Below are the code and all the weights of a small trained network. Each question names an input and a target symbol and asks about switching units off, where a switched-off unit gives its printed mean instead of its output.

import numpy as np


def w(rows, s, z=0):
    codes = np.array(rows[::2]) - 128.0
    scale = np.full(codes.shape[1], s)
    scale[-1] = z or s
    return codes * scale


def f(y):
    return y / 2 * (1 + np.tanh(0.7978845608 * (y + 0.044715 * y**3)))


def softmax(a):
    e = np.exp(a - a.max(-1, keepdims=True))
    return e / e.sum(-1, keepdims=True)


def log_softmax(a):
    a = a - a.max(-1, keepdims=True)
    return a - np.log(np.exp(a).sum(-1, keepdims=True))


def net(x, mask):
    ids = ['εζηλμξπστφψ'.index(c) for c in x.split()]
    T = len(ids)
    res = E[ids] + P[:T]
    u = 0
    for l in range(2):
        q, k, v = (res @ M[l].T for M in (Q, K, V))
        z = softmax(np.where(np.tri(T) > 0, q @ k.T / 3**0.5, -1e9)) @ v
        res = res + np.where(mask[u], z, O[l][:, -1]) @ O[l][:, :-1]
        u += 1
        y = f(res @ A[l][:, :-1].T + A[l][:, -1])
        res = res + np.where(mask[u : u + 12], y, B[l][:, -1]) @ B[l][:, :-1]
        u += 12
    return log_softmax(res[-1] @ U[:, :-1].T + U[:, -1])


Q, K, V, O, A, B = {}, {}, {}, {}, {}, {}
E = w([
[130,120,113,169,199,202],'ε',
[169,118,159,70,124,174],'ζ',
[97,194,104,172,63,132],'η',
[120,159,148,58,81,136],'λ',
[228,166,96,112,105,176],'μ',
[92,177,134,86,101,123],'ξ',
[62,88,9,188,152,200],'π',
[191,199,110,52,81,164],'σ',
[77,116,160,90,135,131],'τ',
[208,124,180,152,174,237],'φ',
[56,119,7,62,44,188],'ψ',
],0.019)
P = w([
[97,17,168,192,46,102],'0',
[58,153,171,59,106,246],'1',
[103,45,135,195,80,48],'2',
[40,210,135,45,152,193],'3',
[108,61,96,197,105,20],'4',
[20,250,115,36,184,168],'5',
[95,51,64,189,132,2],'6',
],0.008)
Q[0] = w([
[115,139,163,148,66,1],'L0H1',
[186,238,236,126,173,199],'L0H1',
[101,79,166,34,73,94],'L0H1',
],0.0089)
K[0] = w([
[70,126,60,123,9,99],'L0H1',
[148,127,181,131,70,82],'L0H1',
[121,43,88,10,163,134],'L0H1',
],0.011)
V[0] = w([
[108,115,132,64,26,58],'L0H1',
[169,12,2,102,124,218],'L0H1',
[176,21,77,27,188,94],'L0H1',
],0.0034)
O[0] = w([
[155,77,158,55,97,148,172],'L0H1',
[255,153,72,141,124,156,249],'L0H1',
[146,61,105,87,201,252,36],'L0H1',
],0.0086,0.0018)
A[0] = w([
[182,168,222,156,149,149,128],'L0N1',
[218,132,210,143,254,133,133],'L0N2',
[117,81,99,106,79,156,42],'L0N3',
[77,201,195,143,105,163,134],'L0N4',
[102,106,130,157,224,177,99],'L0N5',
[54,107,164,104,154,153,171],'L0N6',
[161,132,121,162,217,79,78],'L0N7',
[179,70,109,182,74,64,216],'L0N8',
[192,139,118,97,201,149,3],'L0N9',
[95,109,162,243,83,59,169],'L0N10',
[121,124,98,80,114,149,184],'L0N11',
[75,115,176,117,104,49,129],'L0N12',
],0.013,0.0059)
B[0] = w([
[101,122,89,130,60,60,157],'L0N1',
[77,195,135,141,54,58,180],'L0N2',
[90,153,192,171,184,82,157],'L0N3',
[207,119,67,91,106,171,255],'L0N4',
[167,218,130,116,159,62,181],'L0N5',
[170,205,119,199,145,149,219],'L0N6',
[108,212,120,100,119,59,140],'L0N7',
[157,2,2,86,93,78,240],'L0N8',
[79,140,107,23,132,124,140],'L0N9',
[141,146,156,69,226,114,235],'L0N10',
[86,175,101,111,94,100,235],'L0N11',
[100,95,177,40,179,82,220],'L0N12',
],0.0079,0.0074)
Q[1] = w([
[175,143,154,125,135,50],'L1H1',
[194,101,64,98,199,95],'L1H1',
[112,52,2,113,109,21],'L1H1',
],0.0098)
K[1] = w([
[130,211,181,210,115,3],'L1H1',
[148,186,39,128,196,115],'L1H1',
[20,195,1,150,125,50],'L1H1',
],0.0079)
V[1] = w([
[228,164,111,93,199,170],'L1H1',
[217,181,201,104,34,40],'L1H1',
[129,132,72,253,216,107],'L1H1',
],0.0079)
O[1] = w([
[183,147,194,159,90,172,173],'L1H1',
[126,154,92,218,134,7,254],'L1H1',
[254,124,190,106,120,120,9],'L1H1',
],0.0087,0.0056)
A[1] = w([
[179,139,109,147,46,96,77],'L1N1',
[114,115,120,183,95,179,250],'L1N2',
[150,70,130,60,126,132,97],'L1N3',
[130,129,147,151,210,250,68],'L1N4',
[172,76,141,160,164,48,138],'L1N5',
[68,203,114,91,128,73,158],'L1N6',
[49,46,224,180,70,140,170],'L1N7',
[142,89,227,139,215,91,254],'L1N8',
[165,115,183,181,155,112,119],'L1N9',
[112,198,152,216,167,131,74],'L1N10',
[157,133,132,51,115,204,127],'L1N11',
[125,100,129,230,155,145,64],'L1N12',
],0.011,0.0089)
B[1] = w([
[152,136,132,119,182,152,166],'L1N1',
[207,145,79,177,122,90,151],'L1N2',
[112,119,97,85,157,150,164],'L1N3',
[106,148,202,74,129,112,135],'L1N4',
[151,81,154,114,105,105,181],'L1N5',
[124,127,175,128,148,165,252],'L1N6',
[122,36,211,126,60,198,136],'L1N7',
[178,154,94,181,127,150,163],'L1N8',
[67,154,115,2,113,159,135],'L1N9',
[98,86,79,121,82,145,154],'L1N10',
[57,112,95,179,142,129,168],'L1N11',
[120,108,211,50,184,97,127],'L1N12',
],0.014,0.025)
U = w([
[110,128,115,173,172,81,149],'ε',
[108,164,136,46,201,115,55],'ζ',
[70,125,44,91,56,93,95],'η',
[149,129,45,188,100,116,68],'λ',
[107,226,194,90,254,149,140],'μ',
[141,116,82,164,213,172,51],'ξ',
[160,118,165,193,175,195,100],'π',
[122,98,90,168,29,144,113],'σ',
[91,119,150,91,80,144,114],'τ',
[116,198,57,218,118,131,254],'φ',
[179,155,132,89,96,135,164],'ψ',
],0.0085,0.0091)

Each question gives the input, a string of symbols that net reads in full, and the target symbol t.
The units are the heads (3 rows each of Q, K, V and O) and the neurons (one row each of A and B). Each row of codes is followed by its name. A weight is (code - 128) times the scale printed after its matrix; where a second scale follows, it is the last column's (O, A, B and U).
mask holds one flag per unit, layer by layer, with each layer's heads first. A switched-off unit (its flag False) gives its mean, the last column of its rows in O or B, instead of its output. The means were averaged over made-up inputs and are rounded, as every weight is.
A unit's drop is (log p(t) with every unit on - log p(t) with that unit switched off) / (log p(t) with every unit on - log p(t) with every unit switched off).
The circuit of an input: a set's keep is (log p(t) with only the set's units on - log p(t) with every unit switched off) / (log p(t) with every unit on - log p(t) with every unit switched off). Starting from the 12 units with the biggest drops (on a tie, the unit counted first), units are removed one at a time, each time the one whose removal leaves the highest keep (on an exact tie, the one counted first), for as long as the keep stays at least 0.8.
circuit, biggest first: the units of the circuit, biggest drop first
most important unit: the unit with the biggest drop
k most important neurons: the k neurons with the biggest drops, biggest first
k most important neurons of layer l: the k neurons of layer l with the biggest drops, biggest first
input ξ ξ σ π η η, target μ: circuit, biggest first	L0N8; L1N6
input φ φ μ σ, target φ: most important unit	L0N12
input ε ζ λ, target ψ: circuit, biggest first	L1H1; L0N5; L0H1
input τ σ τ ζ π, target ξ: circuit, biggest first	L1H1; L1N11; L1N3
input ε η σ, target ψ: circuit, biggest first	L1H1; L0N5; L0H1; L0N2
input ξ ε ψ σ π ζ λ, target ξ: circuit, biggest first	L0H1; L1H1; L1N11; L1N3
input τ η ξ ζ, target φ: circuit, biggest first	L0N10; L0N12; L1H1; L1N5
input μ η π τ ψ τ η, target η: 2 most important neurons of layer 0	L0N11; L0N8
input η η τ σ ψ ψ, target μ: circuit, biggest first	L0N3; L1N6
input ε η φ λ, target φ: 2 most important neurons	L0N4; L0N8
input φ λ τ σ η τ τ, target ε: 3 most important neurons	L0N2; L0N1; L1N5
input ξ σ τ φ ξ τ λ, target ε: 2 most important neurons	L0N2; L0N1
input τ τ τ, target π: 4 most important neurons	L1N8; L1N7; L0N4; L0N12
input ζ ξ τ σ τ, target π: 2 most important neurons of layer 1	L1N7; L1N8
input σ σ σ φ ξ, target ε: 2 most important neurons of layer 1	L1N5; L1N6
input ζ τ μ τ τ σ, target φ: most important unit	L1N11
input π φ τ, target ε: 2 most important neurons of layer 0	L0N1; L0N2
input τ τ ξ ε, target φ: 3 most important neurons	L1N10; L0N8; L0N12
input ζ ζ τ φ λ ξ ξ, target ε: 2 most important neurons of layer 0	L0N2; L0N1
input τ τ η ψ, target φ: 4 most important neurons of layer 0	L0N12; L0N10; L0N6; L0N8
input η ζ τ ε σ, target ψ: most important unit	L0N5
